Below are the code and all the weights of a small trained network. Each question names an input and a class and asks about switching units off, where a switched-off unit gives its printed mean instead of its output.

import numpy as np


def w(rows, s, z=0):
    codes = np.array(rows[::2]) - 128.0
    scale = np.full(codes.shape[1], s)
    scale[-1] = z or s
    return codes * scale


def norm(h):
    return h / np.sqrt((h * h).mean(-1, keepdims=True) + 1e-5)


def f(y):
    return np.maximum(y, 0)


def log_softmax(a):
    a = a - a.max(-1, keepdims=True)
    return a - np.log(np.exp(a).sum(-1, keepdims=True))


def net(x, mask):
    res = np.array(x, float).reshape(1, 7) / 4 @ E
    u = 0
    for l in range(3):
        y = f(norm(res) @ A[l][:, :-1].T + A[l][:, -1])
        res = res + np.where(mask[u : u + 6], y, B[l][:, -1]) @ B[l][:, :-1]
        u += 6
    return log_softmax(norm(res)[-1] @ U[:, :-1].T + U[:, -1])


A, B = {}, {}
E = w([
[112,93,140],'x0',
[113,106,3],'x1',
[207,55,91],'x2',
[143,167,120],'x3',
[113,96,138],'x4',
[132,135,123],'x5',
[108,87,142],'x6',
],0.0041)
A[0] = w([
[76,83,45,5],'0.n1',
[173,99,144,120],'0.n2',
[96,108,2,126],'0.n3',
[255,57,82,77],'0.n4',
[138,63,156,180],'0.n5',
[182,114,226,189],'0.n6',
],0.0082,0.0011)
B[0] = w([
[180,127,79,205],'0.n1',
[113,166,97,159],'0.n2',
[193,168,215,253],'0.n3',
[2,153,172,237],'0.n4',
[147,172,128,172],'0.n5',
[181,122,33,206],'0.n6',
],0.0072,0.0048)
A[1] = w([
[218,124,223,41],'1.n1',
[204,98,254,1],'1.n2',
[213,126,181,193],'1.n3',
[119,160,148,62],'1.n4',
[114,172,129,153],'1.n5',
[168,111,87,44],'1.n6',
],0.0076,0.00096)
B[1] = w([
[182,75,101,231],'1.n1',
[153,80,65,195],'1.n2',
[254,92,152,252],'1.n3',
[106,132,181,199],'1.n4',
[98,37,80,241],'1.n5',
[142,103,177,174],'1.n6',
],0.0056,0.003)
A[2] = w([
[252,96,254,164],'2.n1',
[112,210,169,246],'2.n2',
[112,125,166,6],'2.n3',
[63,153,61,8],'2.n4',
[133,170,143,132],'2.n5',
[192,89,183,193],'2.n6',
],0.0057,0.0011)
B[2] = w([
[156,166,82,254],'2.n1',
[33,4,99,183],'2.n2',
[214,166,79,135],'2.n3',
[76,217,126,153],'2.n4',
[103,55,196,147],'2.n5',
[155,236,105,201],'2.n6',
],0.0041,0.0049)
U = w([
[254,133,127,1],'0',
[25,111,172,255],'1',
],0.0075,0.0001)

Each question gives the input, the list of numbers given to net, and the class t.
The units are the neurons (one row each of A and B). Each row of codes is followed by its name. A weight is (code - 128) times the scale printed after its matrix; where a second scale follows, it is the last column's (A, B and U).
mask holds one flag per neuron, layer by layer. A switched-off neuron (its flag False) gives its mean, the last column of its row in B, instead of its output. The means were averaged over made-up inputs and are rounded, as every weight is.
A unit's drop is (log p(t) with every unit on - log p(t) with that unit switched off) / (log p(t) with every unit on - log p(t) with every unit switched off).
The circuit of an input: a set's keep is (log p(t) with only the set's units on - log p(t) with every unit switched off) / (log p(t) with every unit on - log p(t) with every unit switched off). Starting from the 12 units with the biggest drops (on a tie, the unit counted first), units are removed one at a time, each time the one whose removal leaves the highest keep (on an exact tie, the one counted first), for as long as the keep stays at least 0.8.
units of the circuit, in order: the units of the circuit, biggest drop first
top k neurons: the k neurons with the biggest drops, biggest first
drop of u: that unit's drop, to one decimal
input [-3,-5,8,2,8,-4,4], class 1: units of the circuit, in order : 0.n4; 0.n3
input [-8,1,-3,1,-1,4,-7], class 1: top 4 neurons : 0.n3; 0.n1; 0.n6; 1.n3
input [7,2,4,5,-4,-1,8], class 1: units of the circuit, in order : 0.n4
input [4,-6,-5,-6,5,4,6], class 0: units of the circuit, in order : 0.n4; 0.n6
input [4,6,8,-5,-5,1,3], class 1: top 2 neurons : 0.n4; 1.n3
input [2,8,-7,-7,8,-7,-5], class 0: top 2 neurons : 0.n4; 0.n1
input [-4,-5,6,1,-3,-1,3], class 1: top 4 neurons : 0.n4; 0.n3; 1.n3; 0.n1
input [-3,5,-5,-2,4,-6,5], class 0: top 2 neurons : 0.n4; 0.n3
input [-2,0,5,3,2,5,3], class 1: drop of 0.n4 : 1.1
input [2,1,2,4,7,-1,4], class 1: drop of 2.n4 : 0.0
input [2,2,4,2,4,3,-2], class 1: drop of 0.n4 : 1.2
input [-8,2,3,-5,-3,0,-6], class 1: drop of 0.n4 : 1.1
